Below is a small trained network, with its code and all its weights. Each question gives an input and a target symbol and asks what happens when units are switched off, that is, made to give their printed mean instead of their output.

import numpy as np


def w(rows, s, z=0):
    codes = np.array(rows[::2]) - 128.0
    scale = np.full(codes.shape[1], s)
    scale[-1] = z or s
    return codes * scale


def norm(h):
    return h / np.sqrt((h * h).mean(-1, keepdims=True) + 1e-5)


def softmax(a):
    e = np.exp(a - a.max(-1, keepdims=True))
    return e / e.sum(-1, keepdims=True)


def log_softmax(a):
    a = a - a.max(-1, keepdims=True)
    return a - np.log(np.exp(a).sum(-1, keepdims=True))


def net(x, mask):
    ids = ['ΓΔΘΣΨβεηλμξτ'.index(c) for c in x.split()]
    T = len(ids)
    res = E[ids] + P[:T]
    u = 0
    for l in range(2):
        r = norm(res)
        for j in range(3):
            rows = slice(2 * j, 2 * j + 2)
            q, k, v = (r @ M[l][rows].T for M in (Q, K, V))
            z = softmax(np.where(np.tri(T) > 0, q @ k.T / 2**0.5, -1e9)) @ v
            o = O[l][rows]
            res = res + np.where(mask[u + j], z, o[:, -1]) @ o[:, :-1]
        u += 3
    return log_softmax(norm(res)[-1] @ U[:, :-1].T + U[:, -1])


Q, K, V, O = {}, {}, {}, {}
E = w([
[133,218,141,104,164],'Γ',
[204,149,207,126,170],'Δ',
[158,186,103,75,103],'Θ',
[242,134,145,128,160],'Σ',
[214,102,173,151,141],'Ψ',
[155,198,153,102,164],'β',
[174,189,171,138,189],'ε',
[153,232,126,153,254],'η',
[205,126,153,113,46],'λ',
[213,122,193,84,133],'μ',
[208,91,130,157,112],'ξ',
[159,154,114,109,131],'τ',
],0.0091)
P = w([
[119,110,107,120,166],'0',
[139,85,131,152,121],'1',
[255,236,152,170,113],'2',
[85,111,147,103,116],'3',
[121,79,123,142,57],'4',
[196,188,133,124,116],'5',
[104,110,103,108,160],'6',
[120,76,124,138,49],'7',
[178,163,101,120,99],'8',
[79,113,157,83,127],'9',
],0.022)
Q[0] = w([
[160,104,53,136,133],'L0H0',
[142,145,142,198,102],'L0H0',
[92,146,138,245,108],'L0H1',
[83,152,217,118,118],'L0H1',
[141,97,144,194,85],'L0H2',
[113,195,99,138,125],'L0H2',
],0.013)
K[0] = w([
[57,93,177,132,87],'L0H0',
[140,107,24,191,129],'L0H0',
[254,230,165,186,148],'L0H1',
[200,142,49,75,201],'L0H1',
[72,119,77,161,121],'L0H2',
[151,174,99,123,155],'L0H2',
],0.0097)
V[0] = w([
[106,198,83,220,15],'L0H0',
[2,94,125,64,206],'L0H0',
[201,35,136,27,66],'L0H1',
[218,121,223,165,82],'L0H1',
[234,170,138,218,81],'L0H2',
[130,78,198,94,79],'L0H2',
],0.0058)
O[0] = w([
[172,112,99,123,206,60],'L0H0',
[132,113,255,137,99,31],'L0H0',
[146,161,50,49,142,254],'L0H1',
[46,107,168,106,112,196],'L0H1',
[171,117,184,201,107,212],'L0H2',
[152,138,185,85,176,163],'L0H2',
],0.0076,0.0047)
Q[1] = w([
[204,117,129,71,101],'L1H0',
[79,69,209,202,175],'L1H0',
[10,229,73,57,165],'L1H1',
[35,185,238,5,165],'L1H1',
[56,52,32,167,51],'L1H2',
[2,99,161,95,73],'L1H2',
],0.0075)
K[1] = w([
[113,116,148,90,96],'L1H0',
[126,190,181,153,107],'L1H0',
[151,110,160,107,161],'L1H1',
[86,106,135,94,254],'L1H1',
[103,68,101,140,138],'L1H2',
[58,109,126,74,83],'L1H2',
],0.013)
V[1] = w([
[254,218,186,134,111],'L1H0',
[141,140,138,184,182],'L1H0',
[186,70,157,39,85],'L1H1',
[106,71,143,82,252],'L1H1',
[199,134,147,215,80],'L1H2',
[212,236,164,186,151],'L1H2',
],0.0071)
O[1] = w([
[135,100,175,115,254,121],'L1H0',
[70,122,76,103,168,28],'L1H0',
[81,207,118,173,143,255],'L1H1',
[75,43,147,133,96,61],'L1H1',
[114,126,113,105,87,211],'L1H2',
[168,176,95,156,71,224],'L1H2',
],0.0092,0.0042)
U = w([
[171,191,151,177,104,136],'Γ',
[185,148,92,139,138,119],'Δ',
[138,129,33,28,147,81],'Θ',
[55,108,40,121,89,124],'Σ',
[169,7,77,128,146,195],'Ψ',
[69,163,182,131,125,52],'β',
[214,78,168,73,158,19],'ε',
[28,127,138,166,117,144],'η',
[78,119,107,172,181,252],'λ',
[145,58,162,154,141,148],'μ',
[161,118,208,119,157,55],'ξ',
[92,117,168,155,154,146],'τ',
],0.012,0.004)

Each question gives the input, a string of symbols that net reads in full, and the target symbol t.
The units are the heads (2 rows each of Q, K, V and O). Each row of codes is followed by its name. A weight is (code - 128) times the scale printed after its matrix; where a second scale follows, it is the last column's (O and U).
mask holds one flag per head, layer by layer. A switched-off head (its flag False) gives its mean, the last column of its rows in O, instead of its output. The means were averaged over made-up inputs and are rounded, as every weight is.
A unit's drop is (log p(t) with every unit on - log p(t) with that unit switched off) / (log p(t) with every unit on - log p(t) with every unit switched off).
The circuit of an input: a set's keep is (log p(t) with only the set's units on - log p(t) with every unit switched off) / (log p(t) with every unit on - log p(t) with every unit switched off). Starting from all 6 units, units are removed one at a time, each time the one whose removal leaves the highest keep (on an exact tie, the one counted first), for as long as the keep stays at least 0.8.
circuit, biggest first: the units of the circuit, biggest drop first
most important unit: the unit with the biggest drop
which heads matter: for each layer, one digit per head in row order, 1 if its drop is at least 0.15 and else 0, layers parted by /
input μ ε Σ ξ Γ Ψ ε, target Σ: circuit, biggest first : [L1H1 L1H2]
input λ ε η λ Δ τ λ Γ Ψ Ψ, target Θ: circuit, biggest first : [L0H0]
input Θ Σ λ μ ξ, target Ψ: circuit, biggest first : [L0H1 L0H0 L1H0]
input ξ β η η ξ λ ξ, target Ψ: circuit, biggest first : [L0H0 L0H1 L1H1]
input β τ η Δ η η λ ε β Ψ, target Θ: which heads matter : 011 / 000
input ε ε τ ξ η λ λ Δ Γ β, target Θ: which heads matter : 010 / 000
input Δ τ η Γ τ λ τ Δ Δ τ, target Γ: which heads matter : 111 / 001
input Γ λ τ ξ, target ε: circuit, biggest first : [L0H1 L0H2 L0H0 L1H1]
input τ ε β Θ, target Γ: which heads matter : 110 / 100
input λ ξ ξ Γ λ μ λ η, target λ: circuit, biggest first : [L0H1 L1H2 L0H0]
input Γ Γ λ λ, target ε: which heads matter : 011 / 110
input ξ η β Γ, target Σ: circuit, biggest first : [L1H0 L1H1]
input ξ β λ η λ τ Ψ, target Ψ: circuit, biggest first : [L1H1 L0H0]
input ξ λ τ β, target Σ: circuit, biggest first : [L0H0 L1H1]
input ξ ξ β Γ Γ η η τ η λ, target Ψ: most important unit : L1H1
input λ λ λ λ, target Θ: circuit, biggest first : [L0H1 L0H0]
input Γ Δ τ ξ ξ η τ, target Σ: circuit, biggest first : [L0H1 L1H1 L0H2 L0H0]
input ξ Ψ μ μ, target Σ: which heads matter : 111 / 110
input ε λ λ ξ μ η Ψ, target Σ: which heads matter : 110 / 011
input λ λ β λ η, target λ: which heads matter : 110 / 100
input λ ξ τ Σ, target Θ: most important unit : L0H1
input Γ λ μ λ Γ λ ξ η ε Θ, target Σ: circuit, biggest first : [L1H1 L0H0 L1H0]
input Γ μ Δ μ, target ε: which heads matter : 011 / 110
input λ λ τ η, target Θ: which heads matter : 010 / 010
input λ τ τ η, target Θ: circuit, biggest first : [L0H1 L1H1]
input ξ Ψ Θ τ β λ λ λ ξ Γ, target Θ: which heads matter : 110 / 000
input λ ξ λ Γ Ψ ξ τ λ Ψ τ, target Γ: circuit, biggest first : [L0H1 L0H2]
input Ψ β ε Ψ, target η: circuit, biggest first : [L1H1 L0H0]
input ε λ Γ Ψ Γ τ Θ, target η: which heads matter : 101 / 010
input Γ Δ Γ Γ ξ Ψ λ, target ε: which heads matter : 110 / 110
